Moves between objects:
w63: π>w401, ω>w502, φ>w833
w771: π>w53, ω>w570, φ>w114
w278: π>w818, ω>w401, φ>w534
w53: π>w963, ω>w114, φ>w33
w570: π>w114, ω>w971, φ>w771
w232: π>w361, ω>w618, φ>w847
w151: π>w502, ω>w556, φ>w943
w710: π>w758, ω>w434, φ>w39
w296: π>w713, ω>w361, φ>w441
w33: π>w392, ω>w53, φ>w963
w259: π>w556, ω>w790, φ>w125
w971: π>w771, ω>w414, φ>w570
w833: π>w278, ω>w63, φ>w401
w434: π>w39, ω>w811, φ>w710
w87: π>w507, ω>w973, φ>w701
w628: π>w306, ω>w392, φ>w492
w600: π>w867, ω>w630, φ>w697
w448: π>w384, ω>w689, φ>w981
w39: π>w750, ω>w710, φ>w758
w993: π>w916, ω>w255, φ>w803
w41: π>w232, ω>w218, φ>w618
w980: π>w993, ω>w558, φ>w255
w919: π>w735, ω>w757, φ>w915
w464: π>w919, ω>w777, φ>w757
w166: π>w186, ω>w783, φ>w90
w392: π>w492, ω>w963, φ>w628
w735: π>w414, ω>w915, φ>w537
w446: π>w452, ω>w257, φ>w93
w803: π>w161, ω>w993, φ>w916
w689: π>w981, ω>w186, φ>w448
w916: π>w790, ω>w803, φ>w161
w777: π>w757, ω>w713, φ>w464
w306: π>w973, ω>w492, φ>w410
w257: π>w93, ω>w375, φ>w446
w783: π>w90, ω>w573, φ>w166
w114: π>w33, ω>w771, φ>w53
w601: π>w980, ω>w101, φ>w558
w758: π>w32, ω>w39, φ>w750
w492: π>w410, ω>w628, φ>w306
w558: π>w255, ω>w601, φ>w980
w943: π>w63, ω>w151, φ>w502
w507: π>w792, ω>w701, φ>w599
w101: π>w558, ω>w32, φ>w601
w981: π>w811, ω>w448, φ>w384
w573: π>w166, ω>w452, φ>w783
w218: π>w618, ω>w818, φ>w41
w713: π>w464, ω>w441, φ>w777
w556: π>w943, ω>w125, φ>w151
w701: π>w599, ω>w87, φ>w507
w93: π>w573, ω>w446, φ>w452
w963: π>w628, ω>w33, φ>w392
w410: π>w87, ω>w306, φ>w973
w125: π>w151, ω>w259, φ>w556
w534: π>w218, ω>w278, φ>w818
w40: π>w600, ω>w792, φ>w630
w811: π>w710, ω>w384, φ>w434
w537: π>w971, ω>w735, φ>w414
w255: π>w803, ω>w980, φ>w993
w697: π>w375, ω>w600, φ>w867
w161: π>w259, ω>w916, φ>w790
w186: π>w448, ω>w90, φ>w689
w792: π>w630, ω>w599, φ>w40
w757: π>w915, ω>w464, φ>w919
w750: π>w101, ω>w758, φ>w32
w867: π>w257, ω>w697, φ>w375
w973: π>w701, ω>w410, φ>w87
w32: π>w601, ω>w750, φ>w101
w90: π>w689, ω>w166, φ>w186
w915: π>w537, ω>w919, φ>w735
w599: π>w40, ω>w507, φ>w792
w384: π>w434, ω>w981, φ>w811
w361: π>w441, ω>w847, φ>w296
w847: π>w296, ω>w232, φ>w361
w502: π>w833, ω>w943, φ>w63
w452: π>w783, ω>w93, φ>w573
w818: π>w41, ω>w534, φ>w218
w401: π>w534, ω>w833, φ>w278
w618: π>w847, ω>w41, φ>w232
w414: π>w570, ω>w537, φ>w971
w630: π>w697, ω>w40, φ>w600
w441: π>w777, ω>w296, φ>w713
w790: π>w125, ω>w161, φ>w259
w375: π>w446, ω>w867, φ>w257

The rows follow the links: the fewer symbols apart two objects are, the more alike their rows tend to be.

Each row is also shifted at random along 7 hidden directions that mean nothing.

Rows with their objects:
35,-76,-31,33,-6,6,24,-44,-5,24,-3,18,9,7,18,-11,32,-6,16,-21,19,14,-34,38,-21,12,-24,26,27,-7,33,53,2,8,19,-3,24,14,21,19,-21,-18,6: w980
18,-50,-41,21,-12,-47,31,-99,-9,17,-22,-44,-8,-32,22,-71,24,-26,61,-4,36,44,-63,1,7,5,15,23,-32,12,74,49,-20,19,18,-43,-1,25,11,-29,31,-5,-19: w464
-71,-128,-4,9,29,-21,18,-67,-23,-4,-13,3,16,-43,18,-22,28,-69,43,-9,-3,-12,4,15,22,-12,-32,-12,43,3,39,58,1,15,11,-28,1,13,24,-44,-9,-12,15: w296
25,-2,24,-15,30,-1,-38,11,13,-30,0,13,-4,-14,17,-12,-24,-20,-21,14,9,3,28,-12,-3,-31,-4,2,15,4,-14,4,6,-8,-14,21,-3,-8,2,-35,-18,17,-7: w392
4,-24,15,-10,-29,0,8,25,11,6,-11,-11,47,22,-26,-11,-54,5,39,-1,16,-13,42,-25,-1,12,25,-35,-9,13,4,5,-37,3,-13,19,-18,34,-1,28,-18,2,48: w93
-18,-64,-49,49,-18,12,9,-105,-1,32,-21,16,13,-30,8,23,16,8,43,-16,-4,37,-10,50,-3,44,-20,60,-45,-23,35,25,4,21,18,27,26,85,22,32,-43,-23,-32: w125
32,-17,46,-14,-37,-58,-101,18,48,24,30,-43,24,-32,-10,5,69,6,-53,-26,-1,2,-20,-32,10,31,-6,-59,11,37,60,46,-27,-19,-50,-9,-20,-21,-18,-67,-24,-2,-32: w255
-38,32,-9,27,-15,-7,16,7,22,24,24,-5,6,20,-10,-15,-1,23,-2,-21,22,-10,-27,-15,-25,13,-12,-4,-33,3,1,12,-9,-1,-27,2,-6,-32,-11,-21,21,3,-14: w811
-144,39,3,-26,-34,-12,-39,53,43,7,38,-16,32,-14,-32,24,-8,12,-29,-28,8,-57,36,-73,-4,2,-24,-36,-26,-5,20,-9,10,2,-36,50,-28,-33,-8,-44,-13,16,6: w448
76,-32,-53,3,-27,29,10,-42,-18,-21,28,-1,26,-43,-28,42,-23,-25,19,-6,-13,-44,46,-12,18,8,-69,48,-20,-78,-16,-10,30,25,20,89,26,41,36,-1,-43,18,11: w90
0,36,20,-10,2,21,-12,51,6,13,-15,30,-13,28,4,45,13,36,-32,-1,-28,0,15,17,-2,16,37,-4,3,22,-20,-52,11,-10,0,-16,1,7,-15,66,-17,-32,4: w259
34,62,15,-21,-8,-4,-15,18,-13,-20,12,-35,-4,7,-20,-4,-5,14,-18,15,-5,16,-23,-2,13,1,-3,-27,10,-18,-16,8,-15,-15,3,1,-8,-28,-8,-30,36,41,-19: w599
-55,-22,-37,21,48,26,64,-69,-18,12,-55,26,-16,11,38,-52,-27,15,70,6,37,49,-42,54,-4,4,51,-1,-9,30,38,37,-11,18,33,-68,-22,17,14,-4,50,-8,-45: w971
3,-38,-27,-4,-9,-2,12,-28,-14,-8,8,-29,18,-10,-2,-41,-10,-17,31,2,38,5,-21,-9,10,-3,-10,-13,21,-15,30,54,-16,9,13,1,-3,-7,24,-35,12,26,0: w630
33,9,-22,16,-9,7,29,-25,-2,30,-29,15,-4,7,-4,23,7,23,21,-12,-21,15,-5,24,-8,20,9,15,-37,3,20,-18,8,6,15,-10,0,34,-7,41,6,-23,4: w556
-48,33,37,-22,-42,-44,-42,6,12,-14,22,-69,31,-18,-48,-5,-13,-6,-5,6,-15,-6,16,-48,22,9,-18,-44,-30,-15,0,11,-35,-13,-34,33,-21,2,-18,-58,7,43,5: w701
55,-26,25,-16,-8,-6,6,58,4,8,4,11,4,13,-4,15,11,-12,-10,0,-17,-40,31,-18,11,-1,21,-17,22,27,-19,-45,1,-1,-12,-21,0,-6,-10,50,-21,-40,49: w161
-35,21,32,-25,28,-5,-48,16,25,-12,-20,12,1,-6,13,-5,-19,4,-21,6,8,20,25,-11,-9,-27,26,-31,8,26,25,15,-2,-14,-12,8,-30,-7,-9,-40,-2,20,-20: w33
20,-111,-9,8,-44,-30,39,-29,11,10,-1,-14,84,-15,-43,-12,-48,-55,74,-34,5,-58,81,-66,-4,-13,-50,-22,-23,-20,44,32,-14,23,-17,72,-16,47,14,-16,-36,9,105: w186
-16,70,-12,-23,-9,13,39,42,-20,-10,-3,-20,-12,44,-12,-22,-21,26,0,12,20,9,-29,-13,-9,-18,28,-26,15,-6,1,-5,-8,-10,25,-21,-14,-39,-7,14,57,32,22: w40
13,76,6,-22,-5,-17,-53,-5,6,-9,-4,-35,-34,-25,5,-4,14,28,-23,24,-7,35,-32,-7,31,22,44,-4,-36,14,3,-28,-7,-3,-2,-31,-11,6,-14,-19,21,5,-72: w537
-31,-54,61,0,23,26,-41,61,10,-5,16,45,28,19,-7,51,11,-8,-49,-5,-27,-32,46,29,-7,5,-32,-38,81,7,-45,22,-2,-19,-24,20,10,-18,0,5,-56,-11,22: w750
-68,-15,29,-64,15,-38,-71,47,15,-28,37,-42,-11,-65,10,-15,34,-46,-30,12,7,-60,14,-64,67,-8,17,-65,32,40,11,-17,3,9,-30,-54,-35,-52,-1,-86,8,-14,-34: w919
47,-65,10,31,-10,4,-34,-37,16,25,-16,23,13,-5,14,18,21,9,0,-4,-7,32,3,41,-7,36,7,26,1,13,12,21,-12,-3,-8,11,23,58,5,41,-62,-31,-12: w790
146,-30,12,6,2,-20,35,-23,-28,0,-47,4,-19,30,17,-26,11,-18,17,14,-8,46,-17,24,-20,-33,21,24,23,10,12,2,-10,-13,29,-23,20,25,-6,53,10,-3,59: w713

Where do the symbols, taken in turn from left to right, take each start?
Answers are names.
-89,4,3,-36,6,8,-29,28,-2,-26,4,0,-18,-26,10,9,-5,-14,-13,23,-5,-22,28,-22,33,-4,26,6,8,5,-18,-47,15,5,8,-6,-1,9,7,14,-19,-12,-8
φ π π π -> w53
-89,42,-30,-7,-26,14,6,40,2,18,14,9,-19,17,4,21,25,31,-26,-9,6,-11,-19,-6,-10,15,20,27,-5,1,2,-42,22,3,13,-7,14,-14,-2,58,-5,-26,0
π φ φ ω ω ω π -> w790
-1,-35,-65,31,-2,32,48,-31,-21,14,8,27,-25,5,27,-3,26,7,13,-9,22,0,-43,37,-11,13,-8,62,17,-18,3,3,26,20,40,-14,38,3,29,52,-10,-28,-12
ω φ π ω ω ω -> w255
-39,35,-13,-31,-13,26,-10,36,2,-12,23,-13,14,-10,-24,20,-28,16,2,5,3,-41,25,-26,31,22,8,-35,-6,-9,-17,-23,1,13,-2,8,-20,-10,6,-11,5,11,-20
ω π φ ω π φ ω -> w166
20,-14,-42,8,-20,0,18,-33,-4,1,8,-27,4,0,7,-54,-16,6,37,4,55,17,-44,-3,2,15,14,9,-8,-4,26,39,-23,16,13,-12,2,3,19,-11,16,13,-23
ω π ω π φ π ω -> w93
-104,-15,0,-41,-12,-4,-1,34,-14,-30,27,-32,25,-15,-27,-4,-19,-30,8,1,5,-55,29,-45,29,-17,-22,-45,33,-19,-2,7,0,6,3,12,-17,-30,15,-44,10,29,29
ω ω ω ω π φ φ -> w792
116,27,-5,32,4,0,69,11,9,32,-16,14,1,63,3,-39,-25,24,25,-19,28,14,-31,2,-52,-13,11,-8,-21,16,7,16,-13,-3,-8,-22,-12,-30,-17,15,50,2,29
π φ π π ω -> w758
19,-8,9,8,7,-36,26,-23,8,-5,0,-31,7,-5,3,-66,-32,-25,38,2,32,-2,-12,-34,-4,-19,3,-17,-29,15,6,20,-25,6,-23,-22,-21,-18,-9,-57,45,15,6
φ φ ω ω φ -> w306
100,34,-13,15,-23,26,20,7,-5,7,-27,4,-7,63,8,-30,-39,48,14,21,40,64,-29,28,-38,5,52,31,-5,0,-12,5,-28,-12,23,9,19,29,-1,84,-4,12,13
φ φ π ω π φ ω -> w573
-21,-25,-40,18,-14,19,41,-32,-1,11,-8,-7,12,20,9,-50,-38,17,58,2,55,22,-31,9,-9,21,28,11,-13,3,19,32,-27,18,16,-12,1,20,19,24,13,2,-11
φ ω π π φ -> w783
25,-32,3,20,0,-19,46,-46,-20,-9,-2,-31,18,2,-13,-49,-34,-30,58,7,14,3,-9,-2,7,-1,-21,-10,-15,-15,-13,34,-33,11,-2,-5,-4,6,4,-35,33,21,17
φ ω π π π π -> w697
5,17,30,-36,18,-14,-29,28,3,-15,-11,-18,-6,-18,5,-9,-7,-6,-1,17,-10,-7,17,-19,36,-5,41,-45,4,36,0,-23,-11,-3,-10,-41,-30,-6,-14,-25,17,-6,-14
π ω ω ω φ -> w414
-62,-42,27,16,3,-15,-30,12,48,20,22,7,40,0,0,-17,2,-3,-8,-31,28,-19,5,-16,-23,9,-18,-41,10,28,25,58,-19,-3,-50,7,-21,-28,-5,-62,-13,-2,-14
φ π φ ω φ -> w39
-4,-7,-11,29,-12,2,41,-27,-3,-5,-37,19,7,33,5,-30,-65,-1,36,13,19,39,23,-1,-47,-33,6,63,-37,-19,-15,-6,-6,-2,12,59,24,54,0,61,-22,16,62
π ω π ω ω -> w492
62,61,8,-11,-27,-24,33,23,1,32,-31,-10,1,29,-29,24,0,28,12,-15,-39,-1,14,-22,-11,-1,29,-17,-53,15,22,-56,4,-11,0,-8,-21,15,-35,46,31,-13,50
φ ω ω π ω -> w151
-77,86,4,-40,-13,-33,-10,11,13,6,-18,-48,-2,-11,-19,-15,-15,22,13,4,-6,6,-3,-47,24,0,49,-55,-57,28,42,-27,-14,-1,-10,-34,-54,-6,-29,-38,62,20,-22
φ φ π φ ω π π φ -> w306
